Below is a small trained network, with its code and all its weights. Each question gives an input and a class and asks what happens when units are switched off, that is, made to give their printed mean instead of their output.

import numpy as np


def w(rows, s, z=0):
    codes = np.array(rows[::2]) - 128.0
    scale = np.full(codes.shape[1], s)
    scale[-1] = z or s
    return codes * scale


def f(y):
    return np.maximum(y, 0)


def log_softmax(a):
    a = a - a.max(-1, keepdims=True)
    return a - np.log(np.exp(a).sum(-1, keepdims=True))


def net(x, mask):
    res = np.array(x, float).reshape(1, 6) / 4 @ E
    y = f(res @ A[0][:, :-1].T + A[0][:, -1])
    res = res + np.where(mask, y, B[0][:, -1]) @ B[0][:, :-1]
    return log_softmax(res[-1] @ U[:, :-1].T + U[:, -1])


A, B = {}, {}
E = w([
[117,120,125,104,254],'x0',
[162,194,219,149,144],'x1',
[144,180,124,160,129],'x2',
[101,96,83,255,109],'x3',
[150,211,79,156,177],'x4',
[217,137,99,195,127],'x5',
],0.0084)
A[0] = w([
[185,136,181,116,133,145],'n1',
[130,109,157,99,139,5],'n2',
[149,136,142,78,75,195],'n3',
[24,149,141,153,118,179],'n4',
[101,129,156,88,231,133],'n5',
[124,164,128,201,148,187],'n6',
[80,156,96,128,104,69],'n7',
[116,137,159,79,207,207],'n8',
[91,155,153,159,168,111],'n9',
[164,72,102,116,120,110],'n10',
[113,102,119,65,115,22],'n11',
[110,150,108,128,143,49],'n12',
[171,167,141,221,137,143],'n13',
[184,132,101,133,153,155],'n14',
[125,127,135,107,174,98],'n15',
[105,30,3,181,135,155],'n16',
[112,129,146,115,176,85],'n17',
[73,187,100,186,116,188],'n18',
[98,89,99,85,83,240],'n19',
[106,118,129,79,101,109],'n20',
[101,99,130,74,182,86],'n21',
[93,174,139,60,26,177],'n22',
[168,169,154,101,137,135],'n23',
[153,55,164,164,136,240],'n24',
[98,133,130,75,72,86],'n25',
[97,137,135,112,167,158],'n26',
[179,192,160,96,135,93],'n27',
],0.015,0.0025)
B[0] = w([
[148,80,73,145,137,179],'n1',
[140,139,129,114,142,153],'n2',
[141,88,107,148,113,179],'n3',
[118,177,155,72,99,184],'n4',
[116,150,206,85,217,226],'n5',
[164,164,130,177,128,197],'n6',
[178,124,162,114,68,154],'n7',
[116,105,170,101,217,226],'n8',
[138,170,98,110,120,165],'n9',
[90,137,139,134,151,156],'n10',
[120,121,139,189,144,169],'n11',
[146,124,128,126,109,142],'n12',
[148,142,112,222,210,215],'n13',
[103,86,131,158,118,165],'n14',
[126,121,166,122,156,168],'n15',
[39,3,152,112,79,249],'n16',
[141,145,168,113,150,168],'n17',
[224,180,142,96,115,198],'n18',
[162,104,182,103,137,192],'n19',
[104,133,127,168,126,169],'n20',
[128,119,157,161,174,193],'n21',
[67,144,90,140,37,211],'n22',
[132,66,105,125,142,183],'n23',
[132,54,95,151,141,173],'n24',
[90,133,130,155,88,175],'n25',
[140,136,143,113,145,172],'n26',
[118,44,91,131,130,197],'n27',
],0.025,0.013)
U = w([
[75,235,125,201,19,44],'0',
[170,194,214,156,247,142],'1',
[156,94,48,227,132,105],'2',
[3,85,101,182,77,252],'3',
[17,200,103,67,118,39],'4',
[95,9,175,2,164,176],'5',
],0.0079,0.0028)

Each question gives the input, the list of numbers given to net, and the class t.
The units are the neurons (one row each of A and B). Each row of codes is followed by its name. A weight is (code - 128) times the scale printed after its matrix; where a second scale follows, it is the last column's (A, B and U).
mask holds one flag per neuron, in row order. A switched-off neuron (its flag False) gives its mean, the last column of its row in B, instead of its output. The means were averaged over made-up inputs and are rounded, as every weight is.
A unit's drop is (log p(t) with every unit on - log p(t) with that unit switched off) / (log p(t) with every unit on - log p(t) with every unit switched off).
The circuit of an input: a set's keep is (log p(t) with only the set's units on - log p(t) with every unit switched off) / (log p(t) with every unit on - log p(t) with every unit switched off). Starting from the 12 units with the biggest drops (on a tie, the unit counted first), units are removed one at a time, each time the one whose removal leaves the highest keep (on an exact tie, the one counted first), for as long as the keep stays at least 0.8.
circuit, biggest first: the units of the circuit, biggest drop first
most important unit: the unit with the biggest drop
k most important neurons: the k neurons with the biggest drops, biggest first
drop of u: that unit's drop, to one decimal
input [-8,0,2,8,7,3], class 2: most important unit => n5
input [-7,-7,2,-6,4,-3], class 0: circuit, biggest first => [n16, n22]
input [-4,-7,6,3,1,3], class 3: 3 most important neurons => [n16, n5, n8]
input [7,1,-3,-7,8,-3], class 1: 2 most important neurons => [n16, n5]
input [6,3,-1,5,-3,-2], class 1: 4 most important neurons => [n16, n27, n22, n23]
input [5,6,2,-1,1,-8], class 1: 2 most important neurons => [n16, n5]
input [-3,-5,-3,1,4,-4], class 3: 2 most important neurons => [n5, n8]
input [-7,3,0,-3,-6,7], class 2: 2 most important neurons => [n16, n1]
input [-1,4,3,-1,-3,-1], class 3: 4 most important neurons => [n18, n13, n5, n6]
input [-1,-1,3,6,7,-2], class 1: 4 most important neurons => [n22, n18, n13, n27]
input [-7,4,7,3,2,7], class 2: 2 most important neurons => [n5, n8]
input [-2,5,7,5,3,7], class 2: 2 most important neurons => [n5, n8]
input [3,4,8,-5,-5,6], class 2: 2 most important neurons => [n16, n1]
input [-4,1,-6,-3,7,-6], class 3: most important unit => n22
input [-2,-3,0,0,-4,2], class 3: 2 most important neurons => [n5, n8]
input [0,0,6,-2,-3,-8], class 4: 2 most important neurons => [n22, n16]
input [3,0,4,1,2,-7], class 1: drop of n16 => 0.2
input [5,-3,-7,-6,0,-7], class 1: drop of n22 => 0.0
input [-2,-1,5,2,-2,-2], class 0: drop of n27 => 0.1
input [-3,-5,-7,-5,4,-3], class 3: most important unit => n22
